Below is a small trained network, with its code and all its weights. Each question gives an input and a class and asks what happens when units are switched off, that is, made to give their printed mean instead of their output.

import numpy as np


def w(rows, s, z=0):
    codes = np.array(rows[::2]) - 128.0
    scale = np.full(codes.shape[1], s)
    scale[-1] = z or s
    return codes * scale


def f(y):
    return y / 2 * (1 + np.tanh(0.7978845608 * (y + 0.044715 * y**3)))


def log_softmax(a):
    a = a - a.max(-1, keepdims=True)
    return a - np.log(np.exp(a).sum(-1, keepdims=True))


def net(x, mask):
    res = np.array(x, float).reshape(1, 4) / 4 @ E
    y = f(res @ A[0][:, :-1].T + A[0][:, -1])
    res = res + np.where(mask, y, B[0][:, -1]) @ B[0][:, :-1]
    return log_softmax(res[-1] @ U[:, :-1].T + U[:, -1])


A, B = {}, {}
E = w([
[137,177,8],'x0',
[80,76,130],'x1',
[242,62,175],'x2',
[152,28,2],'x3',
],0.0083)
A[0] = w([
[82,181,135,178],'n1',
[174,140,130,194],'n2',
[141,25,75,243],'n3',
[113,138,200,252],'n4',
[246,114,149,232],'n5',
[86,181,118,189],'n6',
[63,149,137,150],'n7',
[142,186,97,195],'n8',
],0.014,0.005)
B[0] = w([
[78,127,126,176],'n1',
[159,186,149,162],'n2',
[204,118,57,245],'n3',
[133,52,225,213],'n4',
[171,248,154,230],'n5',
[90,161,144,177],'n6',
[53,90,117,165],'n7',
[72,217,86,171],'n8',
],0.011,0.012)
U = w([
[134,220,88,169],'0',
[98,97,81,26],'1',
[106,39,196,148],'2',
[214,126,13,217],'3',
[223,155,215,136],'4',
[1,139,152,159],'5',
[132,103,110,3],'6',
],0.0084,0.0039)

Each question gives the input, the list of numbers given to net, and the class t.
The units are the neurons (one row each of A and B). Each row of codes is followed by its name. A weight is (code - 128) times the scale printed after its matrix; where a second scale follows, it is the last column's (A, B and U).
mask holds one flag per neuron, in row order. A switched-off neuron (its flag False) gives its mean, the last column of its row in B, instead of its output. The means were averaged over made-up inputs and are rounded, as every weight is.
A unit's drop is (log p(t) with every unit on - log p(t) with that unit switched off) / (log p(t) with every unit on - log p(t) with every unit switched off).
The circuit of an input: a set's keep is (log p(t) with only the set's units on - log p(t) with every unit switched off) / (log p(t) with every unit on - log p(t) with every unit switched off). Starting from all 8 units, units are removed one at a time, each time the one whose removal leaves the highest keep (on an exact tie, the one counted first), for as long as the keep stays at least 0.8.
units of the circuit, in order: the units of the circuit, biggest drop first
top k neurons: the k neurons with the biggest drops, biggest first
drop of u: that unit's drop, to one decimal
input [2,1,-2,0], class 5: units of the circuit, in order => n3, n5
input [-6,0,0,4], class 3: units of the circuit, in order => n3, n4
input [-4,2,6,4], class 3: top 3 neurons => n3, n4, n6
input [-8,-2,-7,0], class 2: units of the circuit, in order => n4
input [-3,5,1,0], class 2: units of the circuit, in order => n5, n8
input [-6,3,7,7], class 3: top 2 neurons => n3, n4
input [-4,-3,0,-7], class 2: units of the circuit, in order => n4, n5, n3
input [-3,6,-1,-8], class 2: units of the circuit, in order => n4, n5
input [3,0,2,-8], class 5: top 2 neurons => n3, n1
input [-8,-2,-3,1], class 2: units of the circuit, in order => n5, n4
input [-7,-2,-3,-8], class 2: units of the circuit, in order => n4, n5
input [-4,-2,-2,-8], class 2: units of the circuit, in order => n4, n5
input [-7,-4,-6,5], class 2: top 2 neurons => n5, n8
input [-7,7,-3,6], class 3: units of the circuit, in order => n3
input [-8,8,-4,-4], class 2: top 3 neurons => n4, n8, n5
input [-2,-3,-3,0], class 5: top 2 neurons => n3, n5
input [-7,-3,-2,7], class 3: drop of n3 => 0.2
input [-7,4,-1,5], class 3: drop of n3 => 0.7
input [-8,-4,-2,1], class 2: drop of n4 => 0.2
input [7,8,-7,-1], class 5: drop of n4 => 0.0
